Here is a tiny trained network, its code and every weight. The questions are about switching its units off for an input and a class, where a switched-off unit gives its printed mean instead of its output.

import numpy as np


def w(rows, s, z=0):
    codes = np.array(rows[::2]) - 128.0
    scale = np.full(codes.shape[1], s)
    scale[-1] = z or s
    return codes * scale


def f(y):
    return np.maximum(y, 0)


def log_softmax(a):
    a = a - a.max(-1, keepdims=True)
    return a - np.log(np.exp(a).sum(-1, keepdims=True))


def net(x, mask):
    res = np.array(x, float).reshape(1, 8) / 4 @ E
    y = f(res @ A[0][:, :-1].T + A[0][:, -1])
    res = res + np.where(mask, y, B[0][:, -1]) @ B[0][:, :-1]
    return log_softmax(res[-1] @ U[:, :-1].T + U[:, -1])


A, B = {}, {}
E = w([
[114,2,80,177,149,144,61],'x0',
[111,154,113,166,116,111,118],'x1',
[130,135,110,165,144,132,157],'x2',
[151,98,140,91,145,147,148],'x3',
[127,137,123,134,109,115,115],'x4',
[27,153,11,38,151,98,145],'x5',
[18,61,173,149,85,6,205],'x6',
[137,125,128,116,110,119,117],'x7',
],0.0097)
A[0] = w([
[95,126,135,118,112,206,138,159],'neuron 0',
[121,168,92,134,136,69,148,119],'neuron 1',
[148,78,155,177,119,128,88,111],'neuron 2',
[114,138,158,99,156,155,115,109],'neuron 3',
[114,203,96,58,99,116,205,119],'neuron 4',
[89,78,197,141,123,119,108,160],'neuron 5',
[190,110,92,165,140,181,63,197],'neuron 6',
[181,215,246,139,121,109,172,220],'neuron 7',
[70,67,39,114,133,160,91,61],'neuron 8',
[85,87,166,135,112,77,169,153],'neuron 9',
[149,178,221,143,99,145,148,217],'neuron 10',
[118,197,90,59,146,89,163,126],'neuron 11',
[166,92,177,182,141,80,111,139],'neuron 12',
[167,102,154,155,121,151,78,191],'neuron 13',
[186,102,131,169,152,150,103,148],'neuron 14',
[92,88,58,109,153,119,90,44],'neuron 15',
[95,70,140,171,121,135,149,109],'neuron 16',
[176,191,81,103,144,182,104,254],'neuron 17',
[75,106,163,114,121,50,200,152],'neuron 18',
[102,121,64,101,161,110,118,88],'neuron 19',
],0.013,0.0044)
B[0] = w([
[113,147,101,143,131,108,109,150],'neuron 0',
[114,144,137,80,129,151,150,169],'neuron 1',
[134,82,180,192,153,197,140,182],'neuron 2',
[135,160,109,152,111,142,122,145],'neuron 3',
[50,186,180,104,117,190,101,211],'neuron 4',
[146,80,150,176,120,123,157,179],'neuron 5',
[108,209,210,138,226,116,68,226],'neuron 6',
[196,181,50,58,139,21,175,251],'neuron 7',
[195,190,117,114,166,27,161,197],'neuron 8',
[157,94,201,125,89,123,189,204],'neuron 9',
[149,172,85,107,157,30,140,217],'neuron 10',
[65,156,121,120,101,229,83,203],'neuron 11',
[143,31,160,163,113,119,113,189],'neuron 12',
[100,156,168,186,161,95,102,196],'neuron 13',
[101,150,189,151,146,81,79,193],'neuron 14',
[175,152,111,126,109,36,163,179],'neuron 15',
[152,74,167,146,79,118,122,169],'neuron 16',
[123,141,3,114,144,199,78,230],'neuron 17',
[69,148,238,100,127,106,181,228],'neuron 18',
[170,148,64,96,122,102,133,177],'neuron 19',
],0.015,0.017)
U = w([
[207,186,22,111,149,93,92,254],'0',
[41,209,255,125,140,164,89,142],'1',
[171,142,131,75,52,55,230,164],'2',
[160,24,166,201,66,155,140,55],'3',
[83,171,52,90,92,243,78,3],'4',
],0.011,0.00096)

Each question gives the input, the list of numbers given to net, and the class t.
The units are the neurons (one row each of A and B). Each row of codes is followed by its name. A weight is (code - 128) times the scale printed after its matrix; where a second scale follows, it is the last column's (A, B and U).
mask holds one flag per neuron, in row order. A switched-off neuron (its flag False) gives its mean, the last column of its row in B, instead of its output. The means were averaged over made-up inputs and are rounded, as every weight is.
A unit's drop is (log p(t) with every unit on - log p(t) with that unit switched off) / (log p(t) with every unit on - log p(t) with every unit switched off).
The circuit of an input: a set's keep is (log p(t) with only the set's units on - log p(t) with every unit switched off) / (log p(t) with every unit on - log p(t) with every unit switched off). Starting from the 12 units with the biggest drops (on a tie, the unit counted first), units are removed one at a time, each time the one whose removal leaves the highest keep (on an exact tie, the one counted first), for as long as the keep stays at least 0.8.
circuit, biggest first: the units of the circuit, biggest drop first
unit that matters most: the unit with the biggest drop
top k neurons: the k neurons with the biggest drops, biggest first
drop when u is switched off: that unit's drop, to one decimal
input [7,-2,5,-1,-2,0,2,4], class 3: unit that matters most => neuron 7
input [0,-7,3,4,-1,6,-8,8], class 4: circuit, biggest first => (neuron 7; neuron 17)
input [-1,-7,-2,-6,-2,2,-7,-6], class 4: circuit, biggest first => (neuron 17; neuron 7)
input [-5,-2,8,2,6,6,0,-6], class 4: circuit, biggest first => (neuron 6; neuron 11)
input [7,3,-7,-3,-3,1,-4,-7], class 0: top 3 neurons => (neuron 18; neuron 8; neuron 4)
input [0,-8,1,6,8,7,-5,-4], class 4: top 2 neurons => (neuron 7; neuron 11)
input [8,1,-8,-6,5,-4,1,3], class 3: top 2 neurons => (neuron 12; neuron 4)
input [0,-1,7,-2,1,-1,-3,0], class 0: top 4 neurons => (neuron 18; neuron 4; neuron 11; neuron 17)
input [1,-5,-1,1,-1,-7,7,-7], class 3: top 2 neurons => (neuron 12; neuron 2)
input [-6,-6,3,-1,5,-6,1,-2], class 2: drop when neuron 17 is switched off => 0.4
input [-3,-2,8,5,2,-5,1,-4], class 2: drop when neuron 17 is switched off => 0.4
input [-3,-7,8,4,5,1,-4,4], class 4: drop when neuron 8 is switched off => 0.1
